Below is a small trained network, with its code and all its weights. Each question gives an input and a target symbol and asks what happens when units are switched off, that is, made to give their printed mean instead of their output.

import numpy as np


def w(rows, s, z=0):
    codes = np.array(rows[::2]) - 128.0
    scale = np.full(codes.shape[1], s)
    scale[-1] = z or s
    return codes * scale


def norm(h):
    return h / np.sqrt((h * h).mean(-1, keepdims=True) + 1e-5)


def f(y):
    return np.maximum(y, 0)


def softmax(a):
    e = np.exp(a - a.max(-1, keepdims=True))
    return e / e.sum(-1, keepdims=True)


def log_softmax(a):
    a = a - a.max(-1, keepdims=True)
    return a - np.log(np.exp(a).sum(-1, keepdims=True))


def net(x, mask):
    ids = ['Παβγεζλστφψω'.index(c) for c in x.split()]
    T = len(ids)
    res = E[ids] + P[:T]
    u = 0
    for l in range(2):
        q, k, v = (norm(res) @ M[l].T for M in (Q, K, V))
        z = softmax(np.where(np.tri(T) > 0, q @ k.T / 2**0.5, -1e9)) @ v
        res = res + np.where(mask[u], z, O[l][:, -1]) @ O[l][:, :-1]
        u += 1
        y = f(norm(res) @ A[l][:, :-1].T + A[l][:, -1])
        res = res + np.where(mask[u : u + 8], y, B[l][:, -1]) @ B[l][:, :-1]
        u += 8
    return log_softmax(norm(res)[-1] @ U[:, :-1].T + U[:, -1])


Q, K, V, O, A, B = {}, {}, {}, {}, {}, {}
E = w([
[123,129,76,138,126,165,59,91,115,133,73],'Π',
[152,167,110,196,89,139,102,138,118,57,124],'α',
[110,92,61,163,144,179,72,110,100,163,58],'β',
[135,188,6,173,110,131,147,185,103,115,106],'γ',
[108,145,204,185,125,168,116,111,110,183,39],'ε',
[159,189,52,121,154,104,23,93,109,24,91],'ζ',
[173,203,69,79,124,98,107,60,121,106,81],'λ',
[120,176,74,142,192,131,173,161,73,229,22],'σ',
[141,108,93,208,152,152,117,238,103,188,99],'τ',
[183,91,77,87,73,104,47,132,189,129,165],'φ',
[68,102,35,26,138,215,138,254,194,60,10],'ψ',
[91,89,144,93,61,89,125,99,58,101,135],'ω',
],0.015)
P = w([
[139,176,185,167,168,121,156,66,111,86,245],'0',
[84,189,71,138,71,186,76,93,152,144,161],'1',
[97,224,91,130,61,188,97,122,144,151,150],'2',
[165,162,52,138,85,176,95,111,115,136,148],'3',
[152,162,74,138,80,160,98,105,118,116,115],'4',
[152,160,78,116,91,142,90,116,106,125,99],'5',
[169,147,86,105,98,133,97,121,94,120,98],'6',
[171,131,113,108,91,136,91,123,99,118,83],'7',
[184,121,121,102,91,134,101,136,94,110,85],'8',
[195,119,128,95,98,128,106,150,85,110,76],'9',
[198,97,143,105,89,125,98,143,95,96,57],'10',
[210,84,153,92,86,125,92,145,94,87,53],'11',
],0.012)
Q[0] = w([
[34,27,138,111,255,112,225,148,221,74,184],'0.h0',
[85,166,132,126,186,125,139,136,212,160,199],'0.h0',
],0.0093)
K[0] = w([
[92,232,77,252,185,139,79,13,154,171,234],'0.h0',
[91,118,140,232,116,71,68,38,41,214,254],'0.h0',
],0.0047)
V[0] = w([
[72,110,145,125,2,137,112,113,38,129,171],'0.h0',
[88,111,125,89,175,183,150,136,130,53,120],'0.h0',
],0.0094)
O[0] = w([
[70,5,159,126,121,64,174,87,79,115,157,254],'0.h0',
[86,93,137,28,115,205,205,244,106,60,114,103],'0.h0',
],0.011,0.00052)
A[0] = w([
[101,162,79,102,132,89,105,135,65,149,126,188],'0.n0',
[251,111,39,117,70,163,93,144,84,83,137,135],'0.n1',
[179,71,167,66,68,39,65,88,104,143,147,93],'0.n2',
[186,156,191,100,113,119,148,42,115,149,153,120],'0.n3',
[109,72,68,200,197,10,203,162,95,187,110,130],'0.n4',
[196,169,141,143,64,179,127,79,73,97,108,64],'0.n5',
[102,111,121,3,120,120,134,203,96,48,133,111],'0.n6',
[57,119,83,44,135,109,160,137,183,112,38,254],'0.n7',
],0.0069,0.0067)
B[0] = w([
[134,138,177,222,16,158,169,100,101,73,95,219],'0.n0',
[22,78,100,193,123,98,154,114,180,154,76,254],'0.n1',
[117,114,213,102,72,106,186,200,115,138,123,167],'0.n2',
[100,211,156,20,91,84,47,56,193,159,108,152],'0.n3',
[184,2,186,64,101,92,184,33,139,142,158,182],'0.n4',
[75,87,15,60,97,129,93,117,130,212,40,166],'0.n5',
[189,129,236,236,124,167,116,152,141,160,163,196],'0.n6',
[183,140,227,169,43,67,159,140,63,97,190,225],'0.n7',
],0.0065,0.0092)
Q[1] = w([
[80,126,67,154,124,29,92,3,163,179,43],'1.h0',
[141,131,65,117,236,103,143,114,160,173,143],'1.h0',
],0.012)
K[1] = w([
[193,84,150,119,61,91,118,230,148,147,49],'1.h0',
[39,125,130,195,2,183,94,136,139,175,173],'1.h0',
],0.0087)
V[1] = w([
[128,86,162,219,187,160,126,167,73,125,150],'1.h0',
[174,98,163,151,78,74,88,190,249,124,202],'1.h0',
],0.012)
O[1] = w([
[69,191,137,88,88,107,79,200,54,169,146,252],'1.h0',
[253,158,119,153,51,149,86,104,123,113,141,104],'1.h0',
],0.016,0.0029)
A[1] = w([
[131,254,49,67,60,73,92,112,114,216,97,18],'1.n0',
[163,86,135,183,147,137,143,183,87,197,181,71],'1.n1',
[211,158,138,163,135,208,185,137,99,115,135,162],'1.n2',
[144,114,198,184,155,144,162,152,151,116,129,128],'1.n3',
[115,180,16,81,193,146,118,139,228,198,87,60],'1.n4',
[106,145,74,171,166,149,111,134,189,199,89,15],'1.n5',
[63,59,153,57,202,124,209,143,121,93,159,2],'1.n6',
[184,42,106,121,223,150,197,97,189,107,167,96],'1.n7',
],0.012,0.0082)
B[1] = w([
[157,198,206,196,84,192,56,187,50,129,133,245],'1.n0',
[127,157,172,82,91,107,124,77,110,85,98,163],'1.n1',
[134,108,109,125,129,88,127,84,184,112,186,190],'1.n2',
[109,120,128,169,147,117,119,67,122,136,139,162],'1.n3',
[143,178,190,108,122,33,169,197,159,169,103,147],'1.n4',
[213,223,142,104,98,122,136,109,126,86,114,152],'1.n5',
[244,196,104,86,143,67,60,149,152,151,147,161],'1.n6',
[150,114,112,90,103,172,96,135,5,117,94,161],'1.n7',
],0.015,0.011)
U = w([
[188,126,72,79,221,66,55,142,80,104,130,59],'Π',
[97,164,130,151,144,54,105,72,147,43,225,23],'α',
[15,91,67,50,150,118,92,166,105,152,147,252],'β',
[26,122,114,209,104,113,222,153,79,104,150,9],'γ',
[40,94,187,222,201,126,112,48,205,155,176,185],'ε',
[2,137,144,176,147,118,115,102,165,19,100,57],'ζ',
[117,108,86,87,124,235,191,74,90,78,27,163],'λ',
[158,187,152,156,155,1,156,162,227,153,76,64],'σ',
[193,171,146,191,106,163,100,177,22,151,109,38],'τ',
[241,127,47,132,134,118,70,88,242,240,228,210],'φ',
[169,124,108,25,113,232,186,219,188,65,126,244],'ψ',
[141,62,177,46,53,24,160,116,75,129,194,21],'ω',
],0.0082,0.0043)

Each question gives the input, a string of symbols that net reads in full, and the target symbol t.
The units are the heads (2 rows each of Q, K, V and O) and the neurons (one row each of A and B). Each row of codes is followed by its name. A weight is (code - 128) times the scale printed after its matrix; where a second scale follows, it is the last column's (O, A, B and U).
mask holds one flag per unit, layer by layer, with each layer's heads first. A switched-off unit (its flag False) gives its mean, the last column of its rows in O or B, instead of its output. The means were averaged over made-up inputs and are rounded, as every weight is.
A unit's drop is (log p(t) with every unit on - log p(t) with that unit switched off) / (log p(t) with every unit on - log p(t) with every unit switched off).
The circuit of an input: a set's keep is (log p(t) with only the set's units on - log p(t) with every unit switched off) / (log p(t) with every unit on - log p(t) with every unit switched off). Starting from the 12 units with the biggest drops (on a tie, the unit counted first), units are removed one at a time, each time the one whose removal leaves the highest keep (on an exact tie, the one counted first), for as long as the keep stays at least 0.8.
units of the circuit, in order: the units of the circuit, biggest drop first
most important unit: the unit with the biggest drop
top k neurons: the k neurons with the biggest drops, biggest first
k most important neurons of layer l: the k neurons of layer l with the biggest drops, biggest first
drop when u is switched off: that unit's drop, to one decimal
input τ Π λ ζ, target λ: units of the circuit, in order -> [0.n7, 1.h0, 0.n6, 1.n7]
input Π λ λ Π, target λ: units of the circuit, in order -> [1.h0, 1.n7]
input ψ ψ τ, target ψ: units of the circuit, in order -> [0.h0]
input γ τ β τ τ τ λ τ γ λ ζ, target λ: units of the circuit, in order -> [1.h0, 0.n5]
input λ λ λ β Π γ τ λ ψ, target λ: top 2 neurons -> [1.n7, 0.n3]
input β Π σ β λ ε τ λ λ φ, target φ: units of the circuit, in order -> [0.h0, 1.h0]
input α λ ε σ τ γ λ σ, target σ: units of the circuit, in order -> [1.h0, 0.n6, 0.h0, 1.n4]
input τ φ β γ σ β Π λ Π γ, target λ: units of the circuit, in order -> [1.h0, 1.n7]
input ω λ τ, target ω: units of the circuit, in order -> [0.h0, 0.n4]
input ω τ λ σ λ β Π φ τ τ, target φ: units of the circuit, in order -> [0.h0, 0.n2, 1.h0, 1.n2]
input Π τ ψ τ σ α τ τ Π λ, target Π: 3 most important neurons of layer 1 -> [1.n6, 1.n7, 1.n0]
input β Π β, target β: 2 most important neurons of layer 0 -> [0.n6, 0.n1]
input ε ψ ε β ε α φ ω, target ε: top 3 neurons -> [0.n6, 0.n3, 1.n3]
input φ τ ε, target φ: top 2 neurons -> [0.n2, 0.n1]
input τ λ λ τ β λ β, target λ: units of the circuit, in order -> [1.h0, 1.n0]
input β ε γ γ λ Π λ λ φ β ω Π, target ω: most important unit -> 0.h0
input λ τ Π τ Π λ λ τ α φ τ ζ, target φ: top 2 neurons -> [0.n2, 0.n7]
input φ ζ ψ φ τ, target φ: top 2 neurons -> [0.n0, 1.n2]
input φ τ λ, target φ: top 3 neurons -> [0.n2, 0.n0, 0.n1]
input τ β σ β ζ φ β, target φ: units of the circuit, in order -> [1.h0]
input ε φ λ α β τ λ ω λ γ, target ω: units of the circuit, in order -> [0.h0, 0.n4]
input λ σ λ α ψ ε λ ω, target λ: top 2 neurons -> [1.n7, 0.n3]
input λ σ τ φ τ γ β α τ Π λ σ, target σ: 2 most important neurons of layer 1 -> [1.n0, 1.n4]
input λ β γ λ, target λ: top 2 neurons -> [0.n2, 1.n7]
input τ λ λ β, target λ: 2 most important neurons of layer 0 -> [0.n7, 0.n6]
input β ψ σ λ γ Π α α α ζ φ, target β: drop when 1.h0 is switched off -> 1.0
input σ ω β τ τ ω ζ, target ω: drop when 0.n7 is switched off -> 0.0
input φ ω ψ, target φ: drop when 1.h0 is switched off -> 1.2
input λ λ ω β τ ε τ τ λ β Π λ, target λ: drop when 0.h0 is switched off -> 0.2
